Below is a small trained network, with its code and all its weights. Each question gives an input and a class and asks what happens when units are switched off, that is, made to give their printed mean instead of their output.

import numpy as np


def w(rows, s, z=0):
    codes = np.array(rows[::2]) - 128.0
    scale = np.full(codes.shape[1], s)
    scale[-1] = z or s
    return codes * scale


def f(y):
    return np.maximum(y, 0)


def log_softmax(a):
    a = a - a.max(-1, keepdims=True)
    return a - np.log(np.exp(a).sum(-1, keepdims=True))


def net(x, mask):
    res = np.array(x, float).reshape(1, 8) / 4 @ E
    y = f(res @ A[0][:, :-1].T + A[0][:, -1])
    res = res + np.where(mask, y, B[0][:, -1]) @ B[0][:, :-1]
    return log_softmax(res[-1] @ U[:, :-1].T + U[:, -1])


A, B = {}, {}
E = w([
[128,113,134,120,145],'x0',
[130,139,128,134,123],'x1',
[130,149,120,135,127],'x2',
[22,243,219,15,106],'x3',
[141,120,165,139,118],'x4',
[255,172,118,20,92],'x5',
[120,141,101,125,126],'x6',
[123,154,102,132,126],'x7',
],0.011)
A[0] = w([
[41,170,198,6,109,152],'N0',
[236,158,130,52,113,72],'N1',
[118,121,155,107,180,118],'N2',
[212,105,110,215,161,183],'N3',
[68,154,168,84,122,150],'N4',
[142,149,101,139,25,36],'N5',
[185,166,145,104,95,80],'N6',
[57,198,192,73,162,162],'N7',
[170,104,138,71,122,45],'N8',
[17,124,150,211,170,30],'N9',
[206,126,95,38,131,68],'N10',
[159,155,137,121,168,84],'N11',
[184,72,67,158,146,180],'N12',
[51,111,144,181,143,6],'N13',
[195,123,111,49,80,68],'N14',
[35,99,132,190,132,6],'N15',
[172,137,124,76,154,14],'N16',
[207,50,79,164,150,133],'N17',
[206,152,129,51,121,54],'N18',
],0.011,0.0023)
B[0] = w([
[207,93,35,63,5,253],'N0',
[75,182,188,173,146,202],'N1',
[148,133,146,120,131,144],'N2',
[193,75,81,82,75,199],'N3',
[152,124,87,66,98,194],'N4',
[151,107,130,178,154,141],'N5',
[88,80,147,123,158,169],'N6',
[206,62,65,116,84,226],'N7',
[82,148,140,134,142,159],'N8',
[60,176,211,205,188,204],'N9',
[90,130,173,182,209,188],'N10',
[94,144,168,137,126,140],'N11',
[148,107,73,35,44,193],'N12',
[92,163,170,194,150,176],'N13',
[75,160,237,255,220,186],'N14',
[62,202,179,155,177,185],'N15',
[116,189,190,133,130,158],'N16',
[193,140,91,87,82,204],'N17',
[113,88,196,174,201,190],'N18',
],0.0079,0.019)
U = w([
[253,97,41,90,48,255],'0',
[22,109,188,175,208,1],'1',
],0.012,0.00074)

Each question gives the input, the list of numbers given to net, and the class t.
The units are the neurons (one row each of A and B). Each row of codes is followed by its name. A weight is (code - 128) times the scale printed after its matrix; where a second scale follows, it is the last column's (A, B and U).
mask holds one flag per neuron, in row order. A switched-off neuron (its flag False) gives its mean, the last column of its row in B, instead of its output. The means were averaged over made-up inputs and are rounded, as every weight is.
A unit's drop is (log p(t) with every unit on - log p(t) with that unit switched off) / (log p(t) with every unit on - log p(t) with every unit switched off).
most important unit: the unit with the biggest drop
top k neurons: the k neurons with the biggest drops, biggest first
drop when u is switched off: that unit's drop, to one decimal
input [6,1,-1,-8,2,-8,6,-7], class 0: most important unit -> N3
input [6,-5,-7,-8,2,-8,2,0], class 0: top 4 neurons -> (N3; N17; N12; N14)
input [5,-3,-5,5,1,-5,-6,7], class 0: top 2 neurons -> (N0; N7)
input [5,-5,-2,-4,-7,5,7,-2], class 1: top 4 neurons -> (N0; N14; N10; N7)
input [-3,1,6,8,-8,-7,0,3], class 0: top 2 neurons -> (N0; N7)
input [-1,-5,8,2,-2,-2,0,-6], class 0: top 2 neurons -> (N14; N1)
input [-7,7,-3,5,-7,7,-5,5], class 1: drop when N14 is switched off -> 0.3
input [-5,-4,-4,8,2,-6,-4,3], class 0: drop when N0 is switched off -> 0.7
input [-3,-6,7,-1,-4,-3,2,5], class 1: drop when N0 is switched off -> 0.6
input [-7,-7,-7,4,-7,6,8,-3], class 1: drop when N14 is switched off -> 0.1
